Below is a small trained network, with its code and all its weights. Each question gives an input and a target symbol and asks what happens when units are switched off, that is, made to give their printed mean instead of their output.

import numpy as np


def w(rows, s, z=0):
    codes = np.array(rows[::2]) - 128.0
    scale = np.full(codes.shape[1], s)
    scale[-1] = z or s
    return codes * scale


def f(y):
    return y / 2 * (1 + np.tanh(0.7978845608 * (y + 0.044715 * y**3)))


def softmax(a):
    e = np.exp(a - a.max(-1, keepdims=True))
    return e / e.sum(-1, keepdims=True)


def log_softmax(a):
    a = a - a.max(-1, keepdims=True)
    return a - np.log(np.exp(a).sum(-1, keepdims=True))


def net(x, mask):
    ids = ['ΘΛαμξφψ'.index(c) for c in x.split()]
    T = len(ids)
    res = E[ids] + P[:T]
    q, k, v = (res @ M[0].T for M in (Q, K, V))
    z = softmax(np.where(np.tri(T) > 0, q @ k.T / 2**0.5, -1e9)) @ v
    res = res + np.where(mask[0], z, O[0][:, -1]) @ O[0][:, :-1]
    y = f(res @ A[0][:, :-1].T + A[0][:, -1])
    res = res + np.where(mask[1:13], y, B[0][:, -1]) @ B[0][:, :-1]
    return log_softmax(res[-1] @ U[:, :-1].T + U[:, -1])


Q, K, V, O, A, B = {}, {}, {}, {}, {}, {}
E = w([
[65,76,53,92],'Θ',
[117,122,174,171],'Λ',
[133,96,44,109],'α',
[99,108,220,244],'μ',
[178,124,182,167],'ξ',
[87,196,164,141],'φ',
[205,252,142,97],'ψ',
],0.022)
P = w([
[81,1,141,118],'0',
[86,39,96,142],'1',
[95,75,75,152],'2',
[108,104,50,175],'3',
[126,132,47,189],'4',
[139,155,100,226],'5',
[152,178,37,219],'6',
[171,207,22,228],'7',
[172,231,48,247],'8',
[176,229,25,244],'9',
[163,140,55,217],'10',
],0.0062)
Q[0] = w([
[109,107,111,164],'head 1',
[146,109,179,9],'head 1',
],0.013)
K[0] = w([
[126,156,200,173],'head 1',
[56,2,145,94],'head 1',
],0.011)
V[0] = w([
[177,121,82,87],'head 1',
[249,57,97,151],'head 1',
],0.012)
O[0] = w([
[151,1,211,67,2],'head 1',
[143,73,32,200,26],'head 1',
],0.0084,0.0038)
A[0] = w([
[114,76,82,112,99],'neuron 1',
[214,65,147,145,146],'neuron 2',
[79,198,198,50,108],'neuron 3',
[57,2,121,192,170],'neuron 4',
[218,122,75,113,253],'neuron 5',
[135,165,175,31,112],'neuron 6',
[135,16,130,131,66],'neuron 7',
[169,237,122,199,99],'neuron 8',
[227,33,202,78,209],'neuron 9',
[22,65,97,123,8],'neuron 10',
[116,173,56,205,117],'neuron 11',
[168,146,40,54,240],'neuron 12',
],0.0093,0.0051)
B[0] = w([
[96,148,115,110,136],'neuron 1',
[78,95,116,170,152],'neuron 2',
[155,123,113,116,175],'neuron 3',
[188,175,119,120,187],'neuron 4',
[108,141,132,140,167],'neuron 5',
[137,105,98,122,145],'neuron 6',
[139,164,112,103,143],'neuron 7',
[97,119,110,90,250],'neuron 8',
[58,124,126,123,156],'neuron 9',
[163,78,98,105,134],'neuron 10',
[122,11,133,106,208],'neuron 11',
[113,173,179,139,169],'neuron 12',
],0.012,0.014)
U = w([
[152,92,28,160,197],'Θ',
[110,157,1,160,2],'Λ',
[144,68,160,66,81],'α',
[155,203,84,180,233],'μ',
[19,102,98,139,59],'ξ',
[148,87,111,71,50],'φ',
[24,192,135,86,192],'ψ',
],0.0098,0.0047)

Each question gives the input, a string of symbols that net reads in full, and the target symbol t.
The units are the heads (2 rows each of Q, K, V and O) and the neurons (one row each of A and B). Each row of codes is followed by its name. A weight is (code - 128) times the scale printed after its matrix; where a second scale follows, it is the last column's (O, A, B and U).
mask holds one flag per unit, heads first, then neurons. A switched-off unit (its flag False) gives its mean, the last column of its rows in O or B, instead of its output. The means were averaged over made-up inputs and are rounded, as every weight is.
A unit's drop is (log p(t) with every unit on - log p(t) with that unit switched off) / (log p(t) with every unit on - log p(t) with every unit switched off).
The circuit of an input: a set's keep is (log p(t) with only the set's units on - log p(t) with every unit switched off) / (log p(t) with every unit on - log p(t) with every unit switched off). Starting from the 12 units with the biggest drops (on a tie, the unit counted first), units are removed one at a time, each time the one whose removal leaves the highest keep (on an exact tie, the one counted first), for as long as the keep stays at least 0.8.
circuit, biggest first: the units of the circuit, biggest drop first
top k neurons: the k neurons with the biggest drops, biggest first
drop when u is switched off: that unit's drop, to one decimal
input μ μ Λ α φ φ φ μ φ μ ξ, target ψ: circuit, biggest first : [head 1]
input ξ φ μ ξ φ α ψ ξ, target ξ: circuit, biggest first : [neuron 9; head 1; neuron 2]
input Θ φ α φ μ Λ μ α μ ξ α, target ξ: top 4 neurons : [neuron 11; neuron 12; neuron 4; neuron 5]
input Θ Λ μ α, target ξ: circuit, biggest first : [neuron 11; head 1; neuron 12; neuron 4]
input μ Λ Λ Θ α ξ μ Λ, target Θ: top 3 neurons : [neuron 11; neuron 12; neuron 9]
input Λ μ ψ ξ, target ξ: circuit, biggest first : [neuron 9; head 1]
input μ α φ μ φ φ Θ μ φ ξ, target ψ: circuit, biggest first : [head 1; neuron 8]
input α α φ φ φ μ ξ φ φ α α, target ψ: circuit, biggest first : [head 1; neuron 12]
input Λ φ φ Θ, target ψ: top 2 neurons : [neuron 12; neuron 11]
input ξ Λ μ φ φ μ μ ψ Λ Λ μ, target μ: top 4 neurons : [neuron 4; neuron 11; neuron 8; neuron 7]
input ξ ξ μ, target Θ: circuit, biggest first : [head 1; neuron 11; neuron 4]
input ξ Λ Θ, target Θ: circuit, biggest first : [head 1; neuron 10]
input μ μ ξ Λ, target Θ: top 2 neurons : [neuron 11; neuron 12]
input α Λ ξ, target Θ: top neuron : [neuron 12]
input ξ φ φ Λ Λ φ φ μ, target ψ: drop when head 1 is switched off : 1.5
input Θ α μ α α α φ μ Θ, target ψ: drop when neuron 2 is switched off : 0.1
input φ φ ξ μ α φ μ ψ, target ψ: drop when neuron 5 is switched off : 0.2
